Below are the code and all the weights of a small trained network. Each question names an input and a target symbol and asks about switching units off, where a switched-off unit gives its printed mean instead of its output.

import numpy as np


def w(rows, s, z=0):
    codes = np.array(rows[::2]) - 128.0
    scale = np.full(codes.shape[1], s)
    scale[-1] = z or s
    return codes * scale


def norm(h):
    return h / np.sqrt((h * h).mean(-1, keepdims=True) + 1e-5)


def f(y):
    return y / 2 * (1 + np.tanh(0.7978845608 * (y + 0.044715 * y**3)))


def softmax(a):
    e = np.exp(a - a.max(-1, keepdims=True))
    return e / e.sum(-1, keepdims=True)


def log_softmax(a):
    a = a - a.max(-1, keepdims=True)
    return a - np.log(np.exp(a).sum(-1, keepdims=True))


def net(x, mask):
    ids = ['ΓΞΦαβδεηθμπστψω'.index(c) for c in x.split()]
    T = len(ids)
    res = E[ids] + P[:T]
    r = norm(res)
    for j in range(2):
        rows = slice(4 * j, 4 * j + 4)
        q, k, v = (r @ M[0][rows].T for M in (Q, K, V))
        z = softmax(np.where(np.tri(T) > 0, q @ k.T / 4**0.5, -1e9)) @ v
        o = O[0][rows]
        res = res + np.where(mask[j], z, o[:, -1]) @ o[:, :-1]
    y = f(norm(res) @ A[0][:, :-1].T + A[0][:, -1])
    res = res + np.where(mask[2:6], y, B[0][:, -1]) @ B[0][:, :-1]
    return log_softmax(norm(res)[-1] @ U[:, :-1].T + U[:, -1])


Q, K, V, O, A, B = {}, {}, {}, {}, {}, {}
E = w([
[117,75,95,106,176,118,155,139,133,182,117,212],'Γ',
[133,60,175,151,178,144,64,145,166,157,135,152],'Ξ',
[57,139,161,118,118,140,150,139,162,196,156,160],'Φ',
[86,76,188,76,74,149,89,103,71,48,180,159],'α',
[136,143,103,115,108,143,165,157,218,133,200,119],'β',
[164,88,71,57,128,141,142,161,101,161,104,120],'δ',
[85,50,81,183,126,115,143,107,70,124,160,155],'ε',
[104,133,175,119,215,74,177,116,99,38,122,168],'η',
[203,147,152,128,91,151,87,113,160,149,176,100],'θ',
[159,86,152,104,112,109,128,55,147,122,87,102],'μ',
[99,188,136,158,151,111,216,88,136,148,148,46],'π',
[134,144,165,150,138,91,95,65,163,150,165,152],'σ',
[73,128,82,68,116,102,129,4,141,103,137,138],'τ',
[89,182,90,167,85,66,85,150,153,125,93,104],'ψ',
[212,141,140,93,125,137,149,168,109,163,166,174],'ω',
],0.037)
P = w([
[105,124,201,172,119,179,167,59,126,82,136,169],'0',
[121,123,195,165,111,161,158,61,134,98,147,166],'1',
[131,130,167,163,132,155,141,59,144,121,147,159],'2',
[138,119,142,119,121,130,130,78,148,123,169,166],'3',
[129,119,135,92,122,109,123,83,150,157,175,169],'4',
[157,114,116,89,130,96,121,100,149,180,183,156],'5',
[158,107,118,75,131,55,103,110,135,184,200,144],'6',
[170,104,102,63,151,35,123,132,145,220,199,129],'7',
[179,83,99,69,128,12,114,147,138,238,206,102],'8',
],0.012)
Q[0] = w([
[50,215,99,147,125,143,133,184,92,56,56,78],'h0',
[157,121,120,164,111,146,141,92,137,102,132,43],'h0',
[104,69,90,69,83,193,162,138,124,183,209,156],'h0',
[115,79,119,115,163,81,86,139,161,60,162,193],'h0',
[130,207,141,140,71,173,139,142,187,142,216,111],'h1',
[2,151,110,129,137,26,147,85,121,60,148,98],'h1',
[144,132,27,88,141,175,165,205,104,143,45,105],'h1',
[86,102,130,185,173,139,167,177,146,191,145,222],'h1',
],0.058)
K[0] = w([
[163,55,186,149,185,245,201,88,105,87,114,131],'h0',
[131,141,116,183,105,148,90,64,84,125,173,138],'h0',
[103,145,25,160,73,119,152,195,230,130,130,85],'h0',
[168,150,110,129,236,67,158,139,128,111,98,83],'h0',
[121,219,148,135,71,136,162,170,201,138,224,102],'h1',
[3,168,52,180,114,52,137,104,95,71,83,93],'h1',
[175,101,68,22,199,169,182,186,92,150,137,118],'h1',
[54,70,123,177,167,155,171,173,113,186,181,207],'h1',
],0.051)
V[0] = w([
[142,106,111,127,108,151,122,104,151,120,84,135],'h0',
[136,98,124,111,142,111,145,122,141,95,174,123],'h0',
[119,140,125,107,93,79,113,163,126,115,131,151],'h0',
[129,153,123,174,81,103,117,152,140,91,77,147],'h0',
[101,115,183,159,80,212,181,75,123,5,100,215],'h1',
[132,147,90,141,86,31,122,172,163,122,92,132],'h1',
[88,103,145,68,233,162,135,118,120,81,165,103],'h1',
[142,145,122,146,135,176,101,99,137,113,123,157],'h1',
],0.013)
O[0] = w([
[161,72,100,78,150,164,128,129,126,148,91,120,90],'h0',
[87,104,111,104,147,83,111,180,89,49,149,131,254],'h0',
[163,117,124,123,39,120,79,114,133,153,125,206,159],'h0',
[211,134,140,165,82,111,129,73,191,159,65,179,75],'h0',
[156,90,121,86,94,27,117,168,144,179,142,143,161],'h1',
[187,73,181,91,84,89,136,69,157,151,143,186,83],'h1',
[140,253,86,172,152,202,61,139,147,115,129,145,145],'h1',
[112,112,127,76,172,105,120,138,124,119,126,106,136],'h1',
],0.0058,0.0048)
A[0] = w([
[165,188,26,132,132,10,52,199,149,255,113,59,47],'n0',
[129,169,68,108,151,24,75,198,126,195,129,55,2],'n1',
[148,87,178,157,110,139,177,104,156,104,69,137,133],'n2',
[160,115,120,150,85,129,104,125,133,94,119,71,30],'n3',
],0.039,0.0081)
B[0] = w([
[100,5,186,70,141,83,182,105,143,141,181,140,244],'n0',
[60,38,142,82,89,92,182,187,164,59,77,139,221],'n1',
[124,166,97,137,127,73,98,157,120,160,108,95,254],'n2',
[128,120,142,142,101,147,149,108,163,125,89,186,166],'n3',
],0.028,0.0091)
U = w([
[133,154,116,134,89,79,104,178,137,150,67,116,253],'Γ',
[187,80,224,111,181,45,129,39,137,185,191,100,48],'Ξ',
[217,126,201,66,120,123,180,143,70,146,159,139,154],'Φ',
[141,115,80,121,92,132,142,188,226,67,208,110,101],'α',
[2,165,194,90,75,168,136,167,115,195,127,155,47],'β',
[114,127,141,133,124,109,125,137,123,131,133,137,32],'δ',
[104,93,63,104,193,130,165,133,152,164,100,238,16],'ε',
[127,159,157,123,164,79,155,166,127,16,95,181,115],'η',
[105,136,192,160,116,157,204,89,92,91,113,16,194],'θ',
[138,118,162,156,48,196,145,87,138,87,75,169,227],'μ',
[113,64,157,151,176,175,47,161,169,97,107,71,187],'π',
[112,54,74,227,82,126,148,128,65,96,167,141,108],'σ',
[88,134,77,16,121,124,122,32,150,92,116,142,61],'τ',
[122,96,72,47,110,208,130,151,81,116,79,68,171],'ψ',
[91,135,199,69,36,159,56,153,54,77,151,110,128],'ω',
],0.0088,0.0058)

Each question gives the input, a string of symbols that net reads in full, and the target symbol t.
The units are the heads (4 rows each of Q, K, V and O) and the neurons (one row each of A and B). Each row of codes is followed by its name. A weight is (code - 128) times the scale printed after its matrix; where a second scale follows, it is the last column's (O, A, B and U).
mask holds one flag per unit, heads first, then neurons. A switched-off unit (its flag False) gives its mean, the last column of its rows in O or B, instead of its output. The means were averaged over made-up inputs and are rounded, as every weight is.
A unit's drop is (log p(t) with every unit on - log p(t) with that unit switched off) / (log p(t) with every unit on - log p(t) with every unit switched off).
The circuit of an input: a set's keep is (log p(t) with only the set's units on - log p(t) with every unit switched off) / (log p(t) with every unit on - log p(t) with every unit switched off). Starting from all 6 units, units are removed one at a time, each time the one whose removal leaves the highest keep (on an exact tie, the one counted first), for as long as the keep stays at least 0.8.
circuit, biggest first: the units of the circuit, biggest drop first
unit that matters most: the unit with the biggest drop
top k neurons: the k neurons with the biggest drops, biggest first
which heads matter: for each layer, one digit per head in row order, 1 if its drop is at least 0.15 and else 0, layers parted by /
input α ψ η Φ τ Ξ θ, target Γ: circuit, biggest first => h1; h0; n2
input ψ Φ Ξ ψ μ ψ Φ Φ τ, target Γ: unit that matters most => h1
input Γ τ Φ μ θ π, target θ: circuit, biggest first => h1; n0; n2
input ω π ψ δ ω, target Ξ: circuit, biggest first => n0; n1
input Φ τ Ξ, target π: which heads matter => 00
input Γ ω μ τ ψ ω η π, target Γ: circuit, biggest first => n2; h1
input Γ β Ξ Φ ψ Γ, target Ξ: circuit, biggest first => h0; n0
input Φ Γ ψ Ξ Ξ τ η, target Γ: circuit, biggest first => h1; n2
input α ε Γ ε ψ μ μ ω, target Γ: circuit, biggest first => h0; h1; n0; n2
input σ Ξ Ξ η τ β α ε, target σ: top 3 neurons => n0; n1; n2
input ε ω α ε σ η β η Ξ, target π: circuit, biggest first => h1; n0
input ω ψ β η, target Γ: circuit, biggest first => n2; h1
input ε η θ δ Φ ψ Ξ Ξ, target Ξ: circuit, biggest first => h0; n1
input β θ β π ψ π α, target Γ: which heads matter => 11
input ω ω α μ, target Γ: circuit, biggest first => n2
input Φ ε Φ Γ μ τ π, target θ: which heads matter => 01
input Φ η β Φ π ψ Ξ ε, target Γ: top 2 neurons => n0; n2
input β μ θ, target μ: which heads matter => 00
input α ψ Ξ σ η ε, target Γ: which heads matter => 10
input Ξ Ξ δ, target ψ: which heads matter => 01
input η θ θ Ξ δ, target ψ: top 2 neurons => n0; n1
input β Φ ψ π ω, target Γ: unit that matters most => h0
